Each row is followed by roughly how far along a hidden order it lies, from 0 to 9. A new part has a new order.
(in the rows, 128 means zero)
[157 137 154 114 123 180  63 121 138 137 111 107 162 158 102 141 131 140]
6
[124 129 135 166  92 136  51 100 129 156 134 153 197 100 234 214  81 142]
0
[153 135  90 124 147 123  95 132 144 123 121 138 118 125 140 127  38 131]
6
[119 108  70 140 153  94 122 139 141 123 136 145 126 105 196 130  26 142]
5
[ 91  81  57 130 153  96 143 147 150 143 138 151 148  81 233 192  28 155]
2
[155 117 176  96 118 210  24 115 160 151 105 131 181 148  99 186 133 133]
5
[129 118 124 146 119  86 134 114  93 135 149 111 144 103 228 148  76 117]
2
[120 102  86 124 139  99 143 140 132 130 138 131 133  99 198 152  38 135]
4
[142 134 170 128  89 174  38 102 139 151 115 124 194 142 154 194  91 132]
3
[108 101  86  78 149 151 162 166 164 134 114 123 119 121  98 159 110 153]
5
[127 133 170 124  65 161 106 115 116 152 129 120 184 120 169 193 146 137]
1
[163 144 109 127 163  99 123 129 123 110 123 120  76 140  94  57  95 117]
8
[148 134 116 121 135 129 107 131 125 127 128 119 138 127 146 132  76 131]
5
[110  92 128  86 133 171 114 151 167 146 112 125 152 129 111 173 143 146]
5
[140 145 128 167 106  82  99  96 101 141 145 130 155 111 246 164  65 119]
0
[125 116  70 101 127  95 164 147 135 129 135 139 111  97 164 168  30 118]
3
[155 154 102  91 145 118 158 146 133 114 114 106  78 143  71  85 103 121]
7
[134 124 100 108  93 131 124 134 140 138 126 137 144 110 161 189  63 129]
3
[157 151 124 106 143 155 102 136 138 119 108 101 112 155  79  98 118 139]
7
[152 161 143 132  72 143  81 108 113 133 128 112 165 140 162 166  77 113]
3
[179 163 178 105 109 174  88 109 113 130 113  92 143 167  76 121 136 113]
6
[142 129 116 123 167 142 115 133 137 122 118 114 125 142 113 105 118 147]
7
[134 130 114 129 107 151  69 120 146 148 118 134 171 127 177 186  40 139]
4
[164 163 145 123  85 156  70 108 127 132 121 109 166 145 130 169  88 112]
4
[148 142 160 126  93 175  44 104 142 147 114 125 181 149 145 188  94 126]
4
[121  96 104 132 206 133 107 136 142 120 125 125 131 135 139  92 147 154]
8
[168 155 131 130 120  99 144 118  85 117 145 113 118 129 142 102  84 102]
5
[151 152 107  94 149 130 148 149 139 112 108 103  74 149  60  79 118 130]
8
[135 146 138 128  64 152  74 112 135 146 122 135 175 124 169 194  74 128]
2
[178 178 136  93 124 150 116 124 130 111 102  91  94 166  51  91 104 115]
8
[151 129 132 146 128 134  68 110 118 130 133 120 169 129 187 141  49 134]
5
[142 135  64 112 158  83 168 153 135 108 128 144  56 118  98  75  66 122]
7
[155 150 150 113  88 169  67 111 138 144 116 124 162 149 121 180 106 116]
4
[147 128  90 134 141 122  81 124 141 126 127 143 140 118 172 153  11 133]
5
[167 160 113 127 120 108 130 118 105 118 134 125 118 130 135 120  43 104]
5
[171 162  86 130 124 111  80 115 132 119 126 146 119 129 148 150   1 109]
5
[153 155 114 108 110 157  77 126 153 136 109 126 139 147 113 172  57 127]
5
[141 157 130 141  69 111  81 106 129 143 128 139 149 112 194 193  47 119]
0
[154 133 121 134 135 125  88 117 119 125 131 122 144 127 162 128  62 128]
5
[162 157 121  69 133 151 151 146 142 117 104 101  89 152  40 114 113 120]
7
[158 148 142 103 121 160 102 127 126 133 116  99 140 155  96 126 130 129]
6
[165 144 129 155 112 115  63  97 108 129 136 121 163 125 203 152  20 114]
3
[124 118  77 145 158  94 128 141 130 117 135 147 114 112 168  99  58 140]
6
[135 125  88  90 165 132 161 160 150 121 114 119  93 135  83 108 119 144]
7
[154 134 124 131 121 121 107 117 106 126 140 117 142 120 176 133  60 117]
4
[175 177 104 119 132  99 148 119 114 108 120 126  77 145  90  93  43 105]
7
[155 142 165 137 112 157  69 107 112 136 125  95 176 152 150 127 115 133]
5
[156 137 163 126 133 174  67 116 128 132 115  97 169 160 121 119 147 145]
7
[132 121 103 104 157 150 122 147 150 127 115 114 127 137 111 126 121 151]
6
[126 120  78 119 126  87 152 133 128 131 137 136 122  98 189 168  26 119]
2
[172 169 142 110 107 154  87 115 128 129 114 104 134 158  99 144  91 110]
5
[154 147 131 111 133 147 108 131 125 124 116  99 124 151 100 115 122 132]
6
[121  97 119 127 158 137 104 131 133 131 130 124 163 121 178 145  87 154]
5
[130 114 101 134 145 149  69 129 158 134 115 134 164 126 169 171  43 152]
5
[128 119 112 120 112 117 125 129 125 135 135 130 146 109 181 167  49 127]
3
[183 173 168 123 121 168  62 106 119 121 109  88 141 169  87 103 115 123]
7
[124 119 108 127 111 134 106 125 133 140 129 135 162 117 190 181  54 135]
3
[132 123  76 134 180 103 134 140 139 113 126 146  91 127 117  81  87 133]
8
[123 118  99 174 153  97 106 127 112 116 142 136 140 118 207  93  83 143]
6
[188 175 169 167 107 143  15  81  95 126 129  97 179 159 175 116  72 115]
5
[174 166 119 121 138 117 110 120 117 113 120 111  95 137 104  91  73 111]
7
[140 130  65 112 173  87 162 148 142 105 124 141  53 129  81  66  74 120]
8
[122 102 115 149 138 112 102 119 119 135 140 126 172 107 228 155  43 142]
4
[149 141 120 103 155 162 119 144 143 112 106 105 109 163  58  84 140 144]
9
[168 154 139 103 123 179  83 123 144 128 102 109 136 161  76 134 102 129]
7
[133 103 130 135 163 132 110 128 122 128 132 120 154 124 168 121  99 147]
6
[130 114 124 131 133 145  80 123 136 135 126 124 174 124 181 161  61 147]
5
[145 126  96 147 142 109  87 120 125 123 135 136 143 118 190 134  33 131]
5
[175 161 109 128 136 115  97 120 124 116 122 122 105 141 119  99  55 117]
6
[147 137 110 122 114 139  88 125 136 131 122 124 149 129 151 161  48 132]
5
[ 97  92  42 115 193 100 185 170 153 116 130 158  86 103 129 106  91 154]
7
[156 156 130 133  89 126  91 111 110 132 133 119 156 129 170 159  54 111]
3
[163 130 145 103 129 213   6 120 177 140  97 140 163 154  80 167 104 141]
7
[140 139 108  98 159 147 144 150 140 107 110 110  85 158  49  76 133 133]
9
[150 142 132 114 129 157  86 127 137 132 114 107 147 152 120 138 108 140]
6
[129 122 109 126 111 133  97 126 136 139 128 134 166 114 185 181  51 138]
3
[159 146 124 129 142 146  75 120 136 125 116 111 141 150 132 119  86 137]
6
[148 152  82  91 117 116 157 146 132 122 122 118  98 130  96 139  66 116]
5
[143 125 109 134 123 115  97 118 122 131 135 128 152 118 195 158  27 124]
3
[149 141 116 102 140 148 120 139 138 127 115 104 124 145  94 128 113 136]
6
[135 133 138 137  93 150  73 113 127 141 126 123 183 128 182 174  71 134]
3
[147 136 101 116 146 143  92 134 149 125 114 122 129 140 124 134  73 141]
6
[141 120 133  65 135 184  77 137 161 138 106 123 150 147  89 155 127 147]
6
[148 158 133 139  72 118  90 102 117 137 131 127 156 123 182 176  61 110]
2
[ 65  73  56  69 114 126 217 188 171 150 127 166 121  74 132 214 103 155]
2
[111 129 119 132  79 148  90 125 140 154 124 149 182 100 188 218 105 148]
0
[155 148 130 125 152 151  99 127 132 111 111 102 116 164  82  77 134 136]
9
[143 141 118 105 116 116 155 138 106 122 135 111 114 125 121 117  92 113]
5
[128 103 107 120 162 120 139 142 126 124 133 124 127 117 148 119 100 148]
6
[130 123  79 117 124 109 113 132 146 134 129 146 133 102 185 186   6 125]
3
